Below are the code and all the weights of a small trained network. Each question names an input and a target symbol and asks about switching units off, where a switched-off unit gives its printed mean instead of its output.

import numpy as np


def w(rows, s, z=0):
    codes = np.array(rows[::2]) - 128.0
    scale = np.full(codes.shape[1], s)
    scale[-1] = z or s
    return codes * scale


def f(y):
    return y / 2 * (1 + np.tanh(0.7978845608 * (y + 0.044715 * y**3)))


def softmax(a):
    e = np.exp(a - a.max(-1, keepdims=True))
    return e / e.sum(-1, keepdims=True)


def log_softmax(a):
    a = a - a.max(-1, keepdims=True)
    return a - np.log(np.exp(a).sum(-1, keepdims=True))


def net(x, mask):
    ids = ['βδζλπστψ'.index(c) for c in x.split()]
    T = len(ids)
    res = E[ids] + P[:T]
    r = res
    for j in range(3):
        rows = slice(4 * j, 4 * j + 4)
        q, k, v = (r @ M[0][rows].T for M in (Q, K, V))
        z = softmax(np.where(np.tri(T) > 0, q @ k.T / 4**0.5, -1e9)) @ v
        o = O[0][rows]
        res = res + np.where(mask[j], z, o[:, -1]) @ o[:, :-1]
    y = f(res @ A[0][:, :-1].T + A[0][:, -1])
    res = res + np.where(mask[3:7], y, B[0][:, -1]) @ B[0][:, :-1]
    return log_softmax(res[-1] @ U[:, :-1].T + U[:, -1])


Q, K, V, O, A, B = {}, {}, {}, {}, {}, {}
E = w([
[169,13,102,151,21],'β',
[164,79,97,210,95],'δ',
[249,78,135,159,121],'ζ',
[31,2,111,83,72],'λ',
[137,76,117,151,185],'π',
[140,71,131,112,162],'σ',
[244,90,108,214,140],'τ',
[192,77,146,103,84],'ψ',
],0.0082)
P = w([
[123,176,75,84,127],'0',
[149,46,184,176,149],'1',
[125,90,11,170,81],'2',
[61,201,120,119,185],'3',
[226,75,112,26,194],'4',
[118,169,180,152,58],'5',
[89,49,1,199,202],'6',
[89,143,142,141,143],'7',
[199,38,85,44,41],'8',
],0.015)
Q[0] = w([
[144,100,201,133,116],'h1',
[62,109,80,186,125],'h1',
[66,132,161,159,133],'h1',
[84,162,166,109,137],'h1',
[179,155,81,123,203],'h2',
[74,180,154,134,180],'h2',
[173,111,174,120,200],'h2',
[140,147,192,103,142],'h2',
[145,81,165,87,125],'h3',
[165,6,83,123,99],'h3',
[147,165,146,156,88],'h3',
[107,136,75,194,126],'h3',
],0.013)
K[0] = w([
[201,98,112,172,112],'h1',
[83,186,70,114,168],'h1',
[149,121,52,127,156],'h1',
[120,59,90,89,138],'h1',
[95,109,175,155,206],'h2',
[137,98,74,126,190],'h2',
[136,27,139,161,111],'h2',
[162,70,129,132,127],'h2',
[110,121,151,177,56],'h3',
[95,196,203,155,105],'h3',
[177,136,79,90,81],'h3',
[96,254,21,72,208],'h3',
],0.011)
V[0] = w([
[72,53,62,128,127],'h1',
[72,146,58,197,109],'h1',
[174,162,148,115,57],'h1',
[101,76,129,152,184],'h1',
[118,143,145,111,200],'h2',
[118,194,53,80,166],'h2',
[182,144,83,152,66],'h2',
[151,104,187,116,140],'h2',
[171,172,151,250,140],'h3',
[57,142,114,179,119],'h3',
[107,187,159,75,162],'h3',
[190,136,158,190,191],'h3',
],0.011)
O[0] = w([
[194,130,193,152,136,233],'h1',
[155,144,186,181,129,155],'h1',
[66,74,81,186,157,117],'h1',
[154,164,157,93,138,169],'h1',
[124,131,115,59,87,39],'h2',
[146,163,112,133,75,35],'h2',
[138,174,106,202,154,217],'h2',
[90,81,89,85,154,127],'h2',
[188,237,86,220,103,127],'h3',
[166,126,209,155,45,112],'h3',
[135,100,79,68,72,2],'h3',
[138,255,91,144,120,119],'h3',
],0.0099,0.0047)
A[0] = w([
[117,79,180,90,123,101],'n1',
[110,159,2,103,127,81],'n2',
[108,97,121,126,222,254],'n3',
[140,17,51,123,195,140],'n4',
],0.0085,0.0057)
B[0] = w([
[206,36,75,254,173,156],'n1',
[76,64,38,107,230,158],'n2',
[138,156,192,170,34,254],'n3',
[34,106,195,70,134,252],'n4',
],0.0087,0.0098)
U = w([
[37,171,218,154,96,180],'β',
[193,160,141,191,28,146],'δ',
[60,116,111,111,253,71],'ζ',
[165,62,136,105,179,2],'λ',
[191,135,103,42,30,240],'π',
[130,126,122,25,77,230],'σ',
[159,112,71,172,202,51],'τ',
[13,142,157,56,156,87],'ψ',
],0.0067,0.005)

Each question gives the input, a string of symbols that net reads in full, and the target symbol t.
The units are the heads (4 rows each of Q, K, V and O) and the neurons (one row each of A and B). Each row of codes is followed by its name. A weight is (code - 128) times the scale printed after its matrix; where a second scale follows, it is the last column's (O, A, B and U).
mask holds one flag per unit, heads first, then neurons. A switched-off unit (its flag False) gives its mean, the last column of its rows in O or B, instead of its output. The means were averaged over made-up inputs and are rounded, as every weight is.
A unit's drop is (log p(t) with every unit on - log p(t) with that unit switched off) / (log p(t) with every unit on - log p(t) with every unit switched off).
The circuit of an input: a set's keep is (log p(t) with only the set's units on - log p(t) with every unit switched off) / (log p(t) with every unit on - log p(t) with every unit switched off). Starting from all 7 units, units are removed one at a time, each time the one whose removal leaves the highest keep (on an exact tie, the one counted first), for as long as the keep stays at least 0.8.
circuit, biggest first: the units of the circuit, biggest drop first
unit that matters most: the unit with the biggest drop
k most important neurons: the k neurons with the biggest drops, biggest first
which heads matter: for each layer, one digit per head in row order, 1 if its drop is at least 0.15 and else 0, layers parted by /
input λ β λ β β ψ σ, target β: circuit, biggest first => n4; n3
input τ β β ψ ζ τ β, target ψ: unit that matters most => n4
input σ σ τ β δ β δ, target β: which heads matter => 000
input ζ τ ζ π σ ζ ψ, target π: circuit, biggest first => h3; h2
input τ τ β τ λ τ β τ, target δ: 2 most important neurons => n4; n2
input β σ λ λ, target δ: circuit, biggest first => n4; h1
input τ τ δ, target τ: 3 most important neurons => n2; n3; n4
input β ζ σ σ τ ζ ζ δ ψ, target ζ: which heads matter => 101
input λ λ ψ, target λ: which heads matter => 001
input λ ζ τ π τ ζ λ β ζ, target ζ: which heads matter => 101
input ζ λ τ β δ β ζ, target β: 3 most important neurons => n4; n3; n2
input π β ψ, target π: circuit, biggest first => h2; h3
input β λ π β λ, target λ: which heads matter => 111
input τ δ ζ λ β λ ζ σ τ, target λ: which heads matter => 001
input β δ ζ ζ τ, target δ: unit that matters most => h3
input β β π τ σ δ β β ψ, target δ: which heads matter => 001
input τ λ ζ ψ β ζ δ λ λ, target ζ: which heads matter => 101
input β ψ τ τ σ τ λ β τ, target τ: circuit, biggest first => h3; h1; n2
input β ψ σ π δ ψ π λ ζ, target ψ: circuit, biggest first => h1; n4
input β π τ, target β: which heads matter => 001
input π β τ τ τ, target β: circuit, biggest first => h2; n3; n4
input β τ σ β β ζ ζ β, target δ: which heads matter => 000
input ψ β β τ β ζ τ ζ, target δ: 3 most important neurons => n4; n2; n3
input τ β π, target τ: circuit, biggest first => h3; h2; n2; n3
input β ζ β β τ ζ π π, target δ: circuit, biggest first => n4; h1
